How the units are linked:
Z321: gu>Z778, vu>Z852, zu>Z570
Z320: gu>Z902, vu>Z451, zu>Z462
Z318: gu>Z400, vu>Z805, zu>Z400
Z57: gu>Z306, vu>Z321, zu>Z497
Z952: gu>Z268, vu>Z74, zu>Z318
Z322: gu>Z32, vu>Z93, zu>Z268
Z975: gu>Z723, vu>Z993, zu>Z458
Z805: gu>Z571, vu>Z962, zu>Z952
Z971: gu>Z253, vu>Z975, zu>Z778
Z879: gu>Z281, vu>Z212, zu>Z723
Z571: gu>Z74, vu>Z322, zu>Z993
Z56: gu>Z93, vu>Z93, zu>Z32
Z436: gu>Z805, vu>Z468, zu>Z93
Z445: gu>Z281, vu>Z971, zu>Z66
Z232: gu>Z56, vu>Z993, zu>Z902
Z468: gu>Z322, vu>Z56, zu>Z74
Z160: gu>Z320, vu>Z225, zu>Z768
Z277: gu>Z66, vu>Z281, zu>Z306
Z778: gu>Z852, vu>Z458, zu>Z445
Z451: gu>Z79, vu>Z321, zu>Z508
Z400: gu>Z312, vu>Z952, zu>Z344
Z281: gu>Z344, vu>Z253, zu>Z642
Z889: gu>Z436, vu>Z497, zu>Z56
Z570: gu>Z497, vu>Z232, zu>Z451
Z462: gu>Z160, vu>Z508, zu>Z889
Z458: gu>Z57, vu>Z523, zu>Z260
Z523: gu>Z879, vu>Z344, zu>Z975
Z312: gu>Z318, vu>Z30, zu>Z56
Z122: gu>Z344, vu>Z458, zu>Z879
Z225: gu>Z451, vu>Z260, zu>Z277
Z723: gu>Z523, vu>Z122, zu>Z805
Z32: gu>Z462, vu>Z32, zu>Z468
Z74: gu>Z268, vu>Z32, zu>Z805
Z253: gu>Z458, vu>Z723, zu>Z30
Z993: gu>Z805, vu>Z268, zu>Z962
Z902: gu>Z508, vu>Z79, zu>Z462
Z497: gu>Z321, vu>Z57, zu>Z79
Z30: gu>Z122, vu>Z400, zu>Z523
Z508: gu>Z225, vu>Z570, zu>Z321
Z306: gu>Z260, vu>Z458, zu>Z194
Z212: gu>Z268, vu>Z962, zu>Z122
Z66: gu>Z642, vu>Z57, zu>Z260
Z962: gu>Z952, vu>Z571, zu>Z312
Z852: gu>Z971, vu>Z949, zu>Z570
Z268: gu>Z468, vu>Z30, zu>Z571
Z642: gu>Z445, vu>Z852, zu>Z277
Z949: gu>Z975, vu>Z879, zu>Z253
Z194: gu>Z57, vu>Z451, zu>Z321
Z768: gu>Z462, vu>Z320, zu>Z889
Z434: gu>Z194, vu>Z260, zu>Z497
Z79: gu>Z570, vu>Z902, zu>Z225
Z93: gu>Z889, vu>Z462, zu>Z232
Z260: gu>Z277, vu>Z445, zu>Z723
Z344: gu>Z212, vu>Z318, zu>Z281

In the rows, 26 means zero.

The rows follow the links: the fewer symbols apart two units are, the more alike their rows tend to be.

Here are some units, each with a row of numbers. One shown again gets a slightly different row.
Z321: 18 15 33 33 28 29 30 36 24 22 19 26 22 21 30 29 11 27 18 29 20 43 24 17 32 30 40 15 26 27 36 42 25 26 18 42 32 20 31 33 16 23 34 33 35 16 29 29 15 20 24 27 36 15 30 27 38 21 34 16 30 33
Z253: 26 31 20 24 30 24 2 30 26 32 29 29 23 17 33 34 27 30 31 20 32 9 27 25 13 35 19 43 32 23 34 15 25 26 19 18 33 20 13 19 18 30 38 20 32 19 18 24 27 16 39 23 20 28 24 25 28 28 33 27 17 34
Z723: 24 28 24 31 34 31 3 25 34 28 30 30 24 21 30 24 32 22 29 27 32 14 28 25 16 38 14 38 24 23 35 10 31 32 23 20 31 23 13 23 24 35 32 21 26 21 9 37 35 21 33 13 16 37 28 27 30 26 35 31 13 26
Z400: 35 37 20 27 22 39 21 16 18 25 28 21 19 22 32 28 36 42 22 28 20 34 24 27 23 19 20 17 27 33 18 38 22 36 16 25 29 18 37 20 30 20 7 20 17 35 32 15 28 30 38 40 38 36 20 23 23 16 28 31 24 32
Z194: 13 15 38 32 30 36 31 30 29 19 18 28 23 22 22 21 17 22 24 29 25 42 28 25 30 22 38 11 22 29 40 37 27 36 26 39 33 16 35 36 28 21 25 28 27 16 13 31 23 33 24 19 30 24 33 23 37 14 36 23 18 18
Z93: 27 16 22 17 27 25 36 42 14 31 25 36 23 21 13 21 23 28 27 28 25 15 17 33 26 21 32 35 27 27 17 27 36 15 38 8 30 33 33 22 17 11 28 31 23 45 25 17 23 27 23 15 26 29 28 21 12 23 14 25 31 18
Z879: 31 26 16 31 34 27 5 24 40 33 36 32 23 25 31 24 32 25 25 32 27 16 30 21 14 42 15 36 13 24 26 13 26 30 26 20 37 25 13 15 21 37 29 24 28 26 9 36 29 25 29 20 20 38 24 25 22 35 30 34 19 28
Z949: 23 27 22 26 30 20 6 32 25 29 30 26 25 22 33 34 21 28 26 22 33 12 23 19 16 40 21 44 31 22 33 15 29 22 19 19 30 21 12 21 15 31 43 26 35 18 22 25 27 12 37 20 22 24 25 27 29 32 32 25 23 39
Z436: 23 19 28 14 23 33 37 40 12 25 25 29 25 25 17 22 23 26 28 26 27 15 15 38 26 14 29 36 33 28 21 23 35 18 38 5 20 29 34 24 23 13 26 30 21 44 26 15 27 29 23 12 28 29 30 22 18 21 18 23 25 17
Z66: 13 31 28 20 21 14 28 21 34 34 25 29 23 30 23 34 23 24 33 22 32 17 46 40 19 19 29 15 24 27 26 23 12 34 25 40 27 19 24 26 30 28 27 24 28 12 25 19 17 38 27 39 21 11 19 20 23 34 18 26 24 6
Z451: 28 16 27 38 26 20 36 22 35 24 22 27 31 28 24 22 20 25 17 28 15 47 24 12 40 32 36 14 19 27 24 42 28 23 23 44 30 33 27 31 27 29 25 34 30 19 29 37 19 23 13 30 29 20 32 30 32 25 28 24 39 35
Z281: 28 31 14 24 25 14 16 21 36 38 36 31 20 30 28 32 31 32 31 29 25 12 42 29 13 31 19 23 14 27 15 20 16 30 23 29 37 21 18 12 22 33 26 23 30 25 19 25 20 31 30 42 20 25 17 22 18 40 17 32 29 19

Each walk starts at a row. The symbols on each line, taken left to right, move it on to the next unit.
Each answer is a row, close to the row of the unit it stands for.
---
30 27 25 35 24 8 34 14 41 32 24 29 37 34 16 22 28 19 26 22 22 38 35 16 35 29 32 12 16 22 21 33 22 24 28 47 27 35 18 27 37 31 21 29 30 20 26 37 23 27 11 31 23 20 27 28 27 29 21 30 39 25
zu gu vu -> 12 18 41 28 28 35 27 33 28 25 18 30 22 21 23 26 18 21 26 28 27 39 31 30 28 19 39 13 24 29 41 35 24 36 25 39 33 16 36 35 24 18 24 25 29 18 13 28 21 34 29 19 29 23 32 20 35 15 34 22 15 16
gu gu vu -> 20 32 24 18 21 10 22 26 27 34 27 26 25 29 27 40 22 28 32 18 34 12 41 35 16 24 28 27 30 24 23 22 12 29 22 36 24 18 17 19 20 30 35 23 34 12 35 16 20 26 32 39 23 10 17 25 24 34 17 21 27 20
---
35 34 11 31 27 28 11 19 35 31 34 31 16 24 30 27 34 38 26 33 19 22 33 25 14 32 14 22 14 32 16 27 20 35 19 25 41 22 25 10 26 31 13 21 23 33 15 27 27 30 34 38 28 39 19 23 17 30 25 36 23 28
gu zu zu zu vu -> 31 25 18 32 35 32 5 24 40 31 34 34 20 21 31 19 35 27 26 33 26 19 30 22 15 38 14 31 15 28 26 16 29 32 24 21 37 25 20 17 24 32 22 23 26 30 7 35 31 27 31 20 19 44 25 24 24 28 32 35 18 26
gu vu gu gu -> 33 37 19 26 24 41 24 21 13 22 26 23 19 21 29 28 32 41 21 29 18 32 17 28 23 16 19 20 29 34 19 37 25 31 19 19 28 19 40 21 27 17 8 22 16 39 31 15 31 28 39 36 38 36 22 22 22 14 27 31 24 33
---
28 28 21 29 36 32 3 25 36 34 31 33 21 19 30 22 31 25 27 30 28 17 29 21 13 39 17 35 23 26 30 16 28 31 24 17 36 20 13 19 22 32 29 21 26 25 6 32 32 23 35 15 19 43 28 25 26 27 36 33 15 30
zu gu vu vu -> 13 24 32 27 35 30 8 31 31 29 21 33 22 17 28 29 23 24 32 22 34 20 32 32 16 31 28 32 31 23 45 17 28 35 23 29 36 14 21 27 21 27 35 20 30 15 9 30 29 25 39 15 18 29 28 24 33 20 41 27 10 20
gu vu vu gu -> 20 30 25 23 25 15 16 33 17 29 22 22 26 20 32 41 21 31 27 17 33 10 25 24 20 30 27 38 41 22 31 22 22 22 15 25 23 18 16 25 14 28 42 24 34 13 37 15 21 13 39 30 26 13 24 28 30 30 27 20 25 37
---
33 18 23 38 26 14 36 23 32 26 24 27 32 29 21 23 20 24 17 27 15 43 22 8 39 33 36 17 18 24 21 40 29 18 26 40 29 36 23 28 24 28 29 35 30 24 30 35 19 18 10 29 29 20 31 29 28 27 23 21 45 38
vu vu zu -> 35 20 20 35 27 13 34 21 32 28 25 30 34 32 18 21 26 26 20 25 16 39 21 8 40 33 32 22 18 23 19 35 33 14 28 32 30 41 20 25 27 28 27 35 29 29 32 36 23 16 10 29 24 24 30 30 24 27 21 26 45 36
vu gu zu vu zu -> 27 13 24 35 27 22 31 30 28 22 24 25 22 28 29 29 15 31 16 32 15 44 21 10 35 36 33 19 18 25 21 43 28 20 21 36 34 30 30 28 15 28 33 35 33 23 29 33 12 18 16 31 32 20 30 28 30 29 25 17 39 39
---
32 12 18 24 26 25 38 38 22 22 30 27 22 29 24 22 18 31 16 34 15 28 14 18 31 30 30 32 19 27 14 34 34 13 31 14 29 36 32 23 14 21 30 37 29 39 28 27 16 23 15 24 32 26 30 26 17 32 17 22 41 36
gu gu vu -> 37 28 28 25 26 11 34 23 18 37 18 35 38 27 8 22 34 21 31 13 26 22 19 25 37 20 34 33 32 22 22 27 37 12 37 22 25 41 19 26 34 14 26 29 24 38 30 25 33 18 18 15 20 27 29 28 18 16 17 31 34 27
zu vu -> 16 12 37 33 31 32 30 35 27 23 18 29 21 19 23 23 14 26 20 32 20 44 23 25 32 24 40 14 22 29 34 42 29 32 26 36 35 19 40 35 21 16 26 32 30 25 14 29 19 28 23 18 32 23 35 22 34 13 36 20 23 24
---
35 36 29 30 25 12 27 16 22 38 16 32 43 27 10 22 39 20 32 9 30 24 26 24 39 18 33 30 37 22 25 25 32 16 33 31 21 36 17 29 39 18 25 27 25 28 32 25 39 17 22 20 18 24 28 30 21 15 20 32 32 26
vu zu -> 16 30 25 22 24 10 27 19 38 33 27 27 25 30 21 30 25 23 32 23 29 21 47 35 21 21 29 14 17 27 20 24 12 33 27 42 29 22 24 24 32 31 24 23 29 15 21 25 20 37 24 39 20 15 20 22 23 35 17 29 27 5
vu gu gu gu vu -> 34 35 15 28 30 40 7 22 26 27 34 26 17 19 33 25 35 37 23 32 22 25 21 24 15 33 14 28 22 32 24 27 27 34 17 15 35 17 28 17 25 27 15 19 20 36 17 23 33 25 40 29 30 45 22 24 24 22 34 33 16 34
---
37 33 30 31 25 12 29 16 23 35 15 33 40 27 11 23 36 20 29 10 27 29 22 19 39 24 35 29 34 21 25 31 33 15 31 32 22 40 15 30 36 19 25 28 25 30 33 27 35 16 19 20 21 25 31 31 23 14 22 29 36 30
gu vu vu vu -> 31 14 21 37 27 19 33 24 36 25 25 28 28 31 25 20 22 26 17 32 15 46 25 9 38 33 31 13 15 24 22 40 29 18 24 38 33 36 25 27 23 29 26 35 31 25 27 37 18 22 12 30 28 22 30 29 28 31 25 24 41 35
vu zu vu gu vu -> 11 27 33 25 27 19 24 22 39 35 23 31 27 27 21 28 26 17 34 22 34 23 45 37 21 20 31 14 22 25 33 22 17 37 28 44 28 15 25 28 32 28 25 22 27 12 14 29 23 39 27 28 19 19 24 21 28 26 27 29 17 4
---
33 34 31 25 26 13 27 22 18 36 16 35 41 23 10 24 37 23 33 9 30 21 22 27 37 18 34 31 39 21 27 26 33 16 34 24 21 34 20 30 37 14 25 26 23 32 31 23 38 17 24 17 20 27 28 28 20 11 23 32 30 25
zu vu gu gu -> 19 27 28 22 23 16 20 36 18 29 22 21 23 23 34 41 16 31 26 18 31 16 24 26 20 29 31 34 40 22 32 25 19 23 15 31 25 17 21 26 14 26 43 24 36 14 38 14 20 16 38 32 26 8 23 26 32 26 28 16 26 35
vu gu vu vu -> 23 26 25 22 24 13 22 34 19 27 26 22 24 25 34 39 15 33 22 19 29 19 25 21 22 35 30 34 34 22 31 27 20 21 15 30 26 17 19 24 11 28 42 28 37 11 41 19 16 14 34 33 28 11 24 28 30 31 25 16 32 41
